Each row has a class, written after it.
[  28  -66  199  148   49  -12  -81  144   31   20 -108 -145  -28 -119
    5  -75  -54 -231   15  144 -124  222   24   92 -108  101   56  -35
  118 -108 -378  119   74   12   50  -37 -120   11  193   26 -239  -26] => Laren
[  41 -129   79   75   40  -77   21   16  127 -104  -66  -38  -46  -33
   20  -32   66  -18  -19  -37   47   21   37  -38    4  -50   50    9
  -25  -68 -161   57   16  -81  -34 -134  -68   10  136   91  -75   36] => Gor
[  74 -145  123  152  126 -196   15   79  158 -133    9  -93   81   26
   25  -53   42 -132 -114  -58   37   97   42 -115   84  -85   20   47
  -40  -68 -164  183  -20  -46 -149 -104  -52   22  101   64  -89   71] => Zefaz
[ -80 -112  -74 -177 -182  258   52  -48 -208  -97   64  113   98    1
  133    4   90  152  165  159  128   95  111  -93 -182 -147  147  -10
   68  -85 -141 -229  -65  -14    3  -28  -42   35  137  234   -9  129] => tifa
[-200 -207 -288   57 -102   61  179  -68  261 -143 -373    9   26 -180
   88  573  141  -56  224  312 -155 -293   80  499 -279  214 -110   -1
 -227  -13  172 -600  -86 -439  272   63  337   72 -380 -258  404  237] => Gor
[  70 -132  -10  115   86   23   93   97   21 -122  -82 -100   61   -8
   26  -14  204  -24  -33  -74  147   24   34  126 -139    7   83   13
 -238   90 -216 -117   84  -21 -139 -111   28   77  101   72 -114  190] => Zefaz
[  24 -228  -22   88  -31  258   90  -57 -282   78  -84   74   54 -168
  250  109   68   36  138  332   61  265  169  183 -284 -115   80   34
    6 -186 -205 -131  -51 -126 -152   75  -13   26  -64  252  140  171] => fir
[ -98  182 -236  -18  454 -428  -13  123  383 -148 -339  291  302   36
  -90  -52 -134  -51  210 -329  283 -453  621 -441   77 -265 -116   19
 -167   44  408  347  128  197  275  -62   19  212 -300 -339  505  155] => Laren
[ -50   10  -10  -37   24 -141   46  -33  -19   42   81  -51  125  -32
  127   61  156   34  -55   27  150  -82  125  -71  -28 -118   94   86
    5   90   54  -52    5   54 -110  -57   51  -17   24   99  -29  188] => rik
[ -93  139   24  175 -682  766 -212  235 -617  242 -299  -28 -356 -344
  -67 -402   26  346  -33 -363   31 -181  -57   20 -432   81  419  -62
 -131  281 -410  158   75   42  474   -1   52   74  297 -279 -581   45] => Gor
[  98 -109   90   87  111  -96   55   63  250 -171 -110  -80   30   22
   -6  -97   28 -109  -41 -178   36   61   -2  -39    2  -22   69  -13
  -76   -7 -165   88   72  -31  -94 -119    4   38  102   39  -90  -20] => Gor
[ -66 -216 -148  188   66 -331  210  -48 -277 -253  -82  196  177  -72
  356   34  200  125  336 -188  501 -276  539 -189 -178 -309  120  327
  -33 -235 -197  141  -63  186 -184 -346 -305  112 -153  397  232  432] => tifa
[ -61 -214 -106  -39 -217  262  -60   11 -191    9  146  104  -24   35
   89  139  134  180 -121  175   66  152  -52   52   -8  -58   44   20
 -197   51   -9 -110 -148  -84  -73  166  -46   -8   63   83  218  109] => Laren
[ -39 -158  100 -268   44 -157  -35  -77  109  -23  154  117   93  147
    6   91  105   26  -54   15  190  112   70  -29  -79  -15   54   44
 -125 -110 -130  -82  -33  115  -48 -126  -36    2  225  206 -134   80] => Laren
[  33 -182  155   41  127   24  -26  -26   35  -60   57  -46  182   68
   98   61   40 -109   10  100   93  256   97 -116 -117  -28   94   23
  -24  -78 -206   80   -9   10 -121  -45   35   82   -1  185  -59  102] => Gor
[-135  610  -99    3   43 -175  -50  144 -280  322  -89  -45  404 -144
  144 -309   17 -293 -541   22   81 -118  391  208 -266 -501   53  -53
  -46   25   46  400  255  572  175  -85 -183   36  460 -443 -118  219] => zuliz
[ 400 -252  424  582  265  503 -149  128 -260 -533 -107 -436 -168   16
  278 -290   86  -82 -284  -54 -113  870 -353  315  -66  168  289   93
 -131  128 -851   78  438  -97  -95  219 -154 -122  -55  194 -274 -144] => Gor
[  94  307 -167  798   -7 -798  -49  -86 -146 -108  142 -118   93  -76
 -119 -250 -641 -277 -122  451 -115  131 -367   67 -314  -89 -133  160
 -576  282 -250 -337  136   -5   16  272  244  176 -513 -375  409  266] => Laren
[  65  -65  164   42   52  -28  -79   33  149   57  -20  -26   10   26
  -14  -87    8  -73 -117  -90   29  146  -81  -70   33    1   30  -16
  -12   60  -42  106   10  -37  -47  -19   29  -34  170   26 -174  -25] => tifa
[ -76  127   64  -71  -87 -146 -150  127   73  250    0 -136   55 -121
   35   16   55 -146 -114  -66   17 -184   87   51 -106   96   20  -73
  164  112   55  208   92  214  122 -173  -27  -41  228  -93 -288   42] => Laren
[ -84 -530   92   68   92 -328  177  114  273  -50 -121 -301 -120 -421
  676   58  222 -276  229 -108   64  -34   83 -171 -372  164  320  147
  744 -604  -75  570  173 -225 -279 -230   21  130   39  402 -163   91] => Laren
[ -70  -37  181   77 -135  119 -168  -57   66  155 -106 -162  -21 -199
   77   50  -18   -6  -92   35 -131  149  -79  146   38  -40   36  -24
  104  105 -212  117   13 -113  109  110   23  -79  124  -83 -186 -147] => Zefaz
[  59   -5   49   53  103 -221   26   65  110 -103  -23   12   68    7
   36  -41   38 -165 -115 -111   58   18   40  -36  -33  -88   54   36
  -56  -77 -103   82   12   42  -44 -115  -72   40  120   22  -23   58] => zuliz
[  58 -159   60 -194   49  110   61  -74   19  -31  -14  209   43   90
  -21   60   62  -73  250   55  143  221   17    1 -158  -11    0  -37
  -69 -119 -199 -186  -94   -7  -71  -60   26   45   71  246 -144   13] => rik
[ 203  -49  160  242  177    1  -36 -119 -158  -80  -52  -99  110  145
  -74   48 -108 -130   83  122   -5  203   -7   17 -181  191 -120   20
  -40   -8 -169   11   88   78  -59  -20 -150   87 -274  186   25  -89] => rik
[  -1  338 -217  101 -361  292   12  -38   35  -59  -34 -171 -216   52
 -247 -117  102  222  -92 -337  -67 -320  -64  -53   94  154   82  -59
  -54  311  171  -27  141  208   50 -206 -100  -73  -45  -70  -87  -40] => tifa
[ 106   58 -278  627 -182  738  122  -90 -437   20  -97 -230 -478  -61
 -210  121  288  147 -173   -8   -9  -91  -27   14  -18  151   59  200
 -438  545   37 -110   92 -140 -249   59  122 -101 -677 -123   -3   95] => fir
[ 151 -157   17  171   41 -176   48   22 -131 -127   67  131  168   77
  149   32  -75  -47  -25  204  119  236   12  112  -46  -70  -82   86
 -271  -45 -139  -64 -174    3 -153    9  -53  107  -41  144  300   96] => Gor
[  64 -267   54   74  210  -75  -13  -90    3   98   55  176 -100  -48
   48   85    2  104  137  201   51  207  -95   93   24   24 -181   79
  -83  -89  -16 -103 -134 -185  -96   65   96  103  -83  130  191   57] => mari
[  54  -87  128  116   80 -231  -43    0   86  -15   28  -54   21    2
   46  -54    3  -82 -118   11   10   65  -46  -16   22  -57  -28   38
   -9   -1  -55   17    8  -45  -55  -64  -40  -29  107   33  -69   31] => fir
[  45  173   54 -132  -96   91 -243   95 -263   -5  135   70  -33   34
  -25   13   33  -10 -114  176  -33  228 -205  200  -65   66  -19  -86
   96  -14  -65  121   43  173  124  145 -185   16  301   24 -215 -115] => rik
[ -39  -42   38  -42 -179  396  -41  -62 -285  -63 -114 -103  -46 -120
   99    3  -37  108  139   37  -54  176   -6   28 -157   11  181  -69
  186  -54 -161  -86   57  -59   64  117  -38  -83 -133   38 -237 -114] => tifa
[  20  153 -163 -217   92  204  164   50   61 -102  -63   60   24   68
 -133 -102  116  102  183  -54   -5   96  -67   83   74  -37  -58  -98
  145 -126   -3  -53   70  117  -36  117   33   66   -2    5 -169  -69] => Zefaz
[  54   77    2   50   40 -158   -5  -10 -140    2   72  -94    0  -13
  136  -18  124  192 -127   -6   82 -112  108  -51  115   -7  -14   25
   97  -19  180  137   22  156  -67 -148 -225  -49   18  115  106  108] => rik
[  39 -108   82   84   39  -40  -19   -8  135  -35   -4  -20 -165   29
  -41  -26   99  -26  -90  -75   22   48  -91  -12  105   53    2   35
 -113   46  -64   23  -17  -81  -62  -85  -17  -47  111    3 -134   -3] => mari
[ -58 -204  268 -360  397 -337 -188  445   66  296  230 -207   97 -428
  575  -77  156 -358 -283 -367  -11  -56   65   63 -157  110  207  -72
  617 -210 -199  469  300   82   26  142  133   10  527 -215 -390  -71] => rik
[  86 -223  112    9  137   48   53 -157  -31 -104   34  101  205  136
   53  134   45  -73   63  183  154  335  109  141 -102 -112  -82   73
 -188 -155 -268 -148  -44  -48 -166   15  -16   56   23  216  106   24] => tifa
[  28  -90  -86 -145  -13  -77   12  134   73  -82    9  143 -139  -21
  -27   35  199  103   21 -240  131 -148  -37   65  -24   93   73   37
 -168   72  -83  -56   16    4  -25  -61  -27  111  207  103  -39  133] => Zefaz
[   2 -147    4  -54   29 -120   73   47  -96  -31   30  -30   69  -37
  206  135  124   17   30   81   52   12  162    3  -27   34   18   82
  181 -229   52  171  -92   45 -129   31  -84   89 -116  166   60   48] => Zefaz
[ 163  -48   23  292 -264  547  -52 -103   68 -127 -121 -378 -133  205
 -319 -130  178  232  -92 -216  -79   40 -266   46 -111  290   52 -152
 -180  404  -35 -180  255   37 -177 -174   -2  -94  -55  142 -376    9] => fir
[  22  -28   71 -122   57  127  -21  -46 -264   99   80   53   -5  -40
  152  148   -6  -35   18  306  -17  263   78  271  -53    5  -58   -5
   47 -176  -93   32  -38   27    6   66  -87   12    6  105   92  -94] => Gor
[ -26  248  -69  -28  361 -413  233 -250  -34  110 -164   65  250 -466
  460 -113 -225   26  399  154  -26   80  -17  531 -257 -188  -98  147
  243  -86 -474 -233  197  195   51  292  192  228 -141  -23  204  -67] => tifa
[  71  -64  122  121   94 -221   -2  -20  134  -79   15  -63   36   43
  -12  -93  -46 -131 -102  -17   19  142  -57   10   34  -73   -7   58
 -103  -29 -118   -9   34  -14  -68  -71  -15   -4   59   12  -56   28] => Laren
[ -71  -47  249 -104  426 -634   20   11  774  225  -22 -148  407  -47
  393   54   72 -210 -297 -233  -71  145   67  298   84  -66  -43   98
  163 -194   64  537   31  206   10  350  297  170  -16 -131  367 -219] => rik
[  82   39   78   30 -122  305   46   26 -112    5  -55 -175   54  117
  -82   46  119    0  -90  -17  -44   55   19  109  -64  143  117  -61
    5   -2 -159  -14   69  -15  -81   34 -136  -71    0  218 -187  -93] => mari
[ 64 -93  79  91  86 -78 -15  61 121 -70 -39 -24  76  31  34 -61  43 -86
 -90 -64  59  96  12  -7  -3 -54  21  11 -78 -22 -97 129   9  -6 -74 -59
 -25  37 107  46 -65  37] => mari
[ -24 -240   83    5   95   49   24   25 -149   59   25  -65   60  -98
  215   64  115   -6    0  139   70  169  207  -25  -24  -66   80   68
   50  -99 -169  -27  -35  -95  -94   91  -37  -20  -57  117  -79  122] => rik
[ -45  202  125  130 -330  -25 -214 -235  394  243   20 -158 -630   -9
 -118 -195   82  473 -252 -147   56 -238 -344 -286  445  220  -62 -110
 -379  620  173   61  -13  -70  220 -157  143 -355  228 -252 -116 -184] => rik
[ -23   55   99  -68   34   32  -52  -78  -76  -49    6  -40   78  -75
  -60  -15 -110  -65  170  236  -76  257  -77  270 -192  -46  -11  -60
   94 -157 -360 -339  112   18  115   51    8   -2   60   72 -286  -10] => tifa
[  52 -144  129   47   84 -104   10  -10  160  -68  -44  -35   48  -15
   72  -57  -50  -67   20    4   17  154   -1  -29   53  -64   13   24
  -21  -59 -141   28  -23 -113  -59   16   51   17   42   60  -40  -52] => zuliz
[  -4  -64  -21   69  -32   68   47   42 -112  -86 -123   67  279  -21
   40  -54  -37 -233  109   44  188  115  179 -175 -268 -273  144    4
  -28  -12 -193  -50  -32   44  -77  -30  -41   82   10   71 -118  133] => tifa
[ -17  335 -337   93 -596  837 -241  -46 -596   97   43  424 -331  108
 -135 -197   93   81 -153 -326  253 -188  -58 -518 -257  -92  408   11
 -211  421  458   10  -54  103  172  -25 -130  -57  -77   27 -138   15] => mari
[  15 -233   97   79   79   81   25   25  -20 -104  -19  -88  217  -17
  154  104   44 -201   -6  137   78  222  281  -73 -169 -118  112   64
  -58 -138 -260   -7   16  -31 -126  -33  -33   64 -111  184   72  115] => Laren
[ 173 -285  315  -86   13  401 -325  510  258   41   -8 -122  -88  142
   11 -276  231  131 -235 -788  134   32 -286 -261 -126  550  353  -78
 -110  342  -16  775   90   95    8  107  182  352  333  206 -457 -258] => tifa
[  73 -111  153  140  104  -62  -49   35   81  -76  -41  -57  154    3
   54 -119  -66 -100  -70   34   -8  202  -15 -135  -20 -123   25  -22
   15  -34 -154   89    0  -47  -64   20   -5   27   66   40  -44   45] => Zefaz
[ -11   66  -60 -307  -56  298    4  211  101 -307   26 -222  431  233
    2   64  173   44  -68 -273   92  -41  252 -120 -151  193  243 -121
   67  -92 -132  141  258  269  -58  -72 -129  101   75  292 -250  -43] => Laren
[  85 -146   34  215    6  282  -32  159   -6 -235 -113 -280  -25   48
  -91   93  284   56  -91 -214  -62   46  -47   34  -31  208   77  -35
  -21   48 -198    2  138  -50 -122   16 -107   20 -120   89 -204   45] => zuliz
[ 186 -274  188  464  398  175   76 -236   91  210  -50  -51 -519 -144
  -11 -230  187  561  280  -28   56   15 -134 -265  260  405 -145   75
  -56  196 -248  -88  -19 -139 -275  -33  243  -71 -182  122 -193  180] => zuliz
[ 192  -69  108    6  142 -219  -34   -7  -60   34  -16   93   27  -15
   30    2   50   45   16  150   28  239 -248  356 -115   95 -162  -24
  -74   -3 -141 -282  -25   62   -6   44  -82   92  145  135  -12  107] => rik
[ -79   25   13 -116   59    6   21  -86  126  -57   -3  118  355  129
   48   27  -83  -48   51   39   94   48  212  -90   38 -178   10  -13
 -102  -52  -36 -130  -40   57  -21  100   82  -43  -23    0  116   52] => mari
[  33 -184  111   12   38 -234   61 -124 -166  129   70   58 -177  -83
  261  134  183   92  -67  193   92  155  -62  336  -92   58   -5  177
  -43 -107  -97 -118  -60  -18 -126   12  -52  -19   75  205  112   94] => Gor
[ -13   32 -111 -146  -89  281   73   81  -25 -161  -78   95  151   96
   23   25  125   41    6 -145  126  -44  271 -130 -104   -4  205  -27
 -101  -28 -112  -33   33   93   32  -52  -41   14   26   98  -78  104] => Gor
[ 103  -76   88   96   63   -4   45    6  135 -176  -86  -87   -6   53
  -21  -68  104  -19  -46 -193   44   68  -37  -29   41   21   60   33
 -107   48 -154   11   61   -6 -103 -122  -59    1   67   92 -125   21] => rik
[  56 -109  121  117   80  -89   -4   20  193  -42  -62  -93  114   39
  -32  -30   74 -128 -130  -48   56  106   30  -69  -48 -110   53   15
  -30  -13 -110   99   57  -56 -105 -103   -1    7  149   85  -97   70] => zuliz
[  89  -15   72  158  -13   -5  -45   35   67 -111  -35  -89   48   52
  -23 -139   22  -19 -173  -47   -3  131  -61   22    2  -73   39  -13
  -77   42  -96   27   77  -17  -26  -36  -17  -42  141  -10 -115   43] => zuliz
[ -37 -152  210 -146  -39  348 -130  -15 -211  107  -54  -15 -105 -102
  156   -1  172   97  -37  -76    6  189   -9  178  -55   53  142  -37
  138 -140 -201   75  -19  -29  136   69 -112  -31  230   29 -397 -137] => fir
[ 101  -74  104   54  106  -69   56  -10  135  -75 -109  -32  109   15
   38 -102  -58 -117   36    9   33  173  -24   65  -34  -39   -5  -14
  -97  -19 -191  -48   32  -44  -49    5   33   39   52   41  -87  -36] => Laren
[ 116  451 -125  128  -95   84 -111 -210 -109  239  103   92 -695 -147
   50  -91  -23  473  -71  165 -270   70 -390  560  441  362 -344   68
 -243  341  218 -101   56   81  292  414  240  -52 -242 -430  414 -162] => Zefaz
[ 209  135   99 -382  461  -47  124 -271  441 -103 -249  175  -55  204
 -163 -265  137   82  166 -490   35  274 -299  211  -83  242 -271 -160
 -188 -104 -179 -290  305  309  -75  -21  155  199   82  -51 -527 -162] => Gor
[  45 -110  138   65   96 -129  -34   74  199  -40  -82  -58   39  -59
   34 -104   25 -139  -77 -136   15   31    6  -83   -5  -56   77  -13
   50  -28 -126  115   49  -63  -51  -94  -25    1  208   37 -197   29] => Zefaz
[ 100 -125   88  145   68   -3   14   44  120 -109  -82  -96   -9   29
   -5  -82   98  -14  -61 -118   35   74  -28  -68   41  -14   21  -18
  -52   33 -102   50   26  -69 -124  -69  -25  -15   67   60 -121   10] => zuliz
[ 187   68 -351   94 -173    2  276  -73 -581  115   19  355 -899 -110
  -91  -64  283  449  430  109  171 -526 -455  -88   67  489 -226   41
  -24  147  236 -476 -262 -246   11 -132 -238  104    1  124   44    3] => mari
[  98 -229  231  -35    2  331 -200   31 -230 -108   92  116  187  251
  -65  -73   60   95  -30   99  162  482  -56  -62 -141    4   97  -68
 -198   26 -353 -177  -47   26  -58   42 -119   -9  290  275 -343   39] => fir
[  85  -92   53   89   88  -42   57   58  195  -67  -99  -27   41   20
  -61  -89   47  -69   -2 -170   68   26  -20  -92   -1   -5   28   -4
  -41    2 -106   56   41  -47 -139  -99    1   23  115   76 -148   61] => tifa
[  84 -121  116  164   89 -123  -15   83  181  -87  -75  -98    8  -27
   42  -50   74 -143 -136 -104    6   70  -42  -45   50  -48   42    7
  -28   -1 -133  140   27 -111  -56  -27  -43    7  114    3  -70   40] => Zefaz
[  63 -103  115  140   55  -65  -11   63  106 -110  -16  -81   97   36
   63  -66   22 -101 -145  -29   28  164   31  -23   27  -89   70   47
 -126    5 -165  112   12  -29  -78  -13   -1   14   88   11  -26   57] => fir
[  62 -109  179  122  111 -266  -56   -6  214  -83   -2  -55   28   26
   13  -59  -47 -140 -128  -14   -7  112  -20  -45   71  -88   -4   48
  -39  -47 -114   83   28  -73  -12  -57  -40  -24  127    5   -8   12] => fir
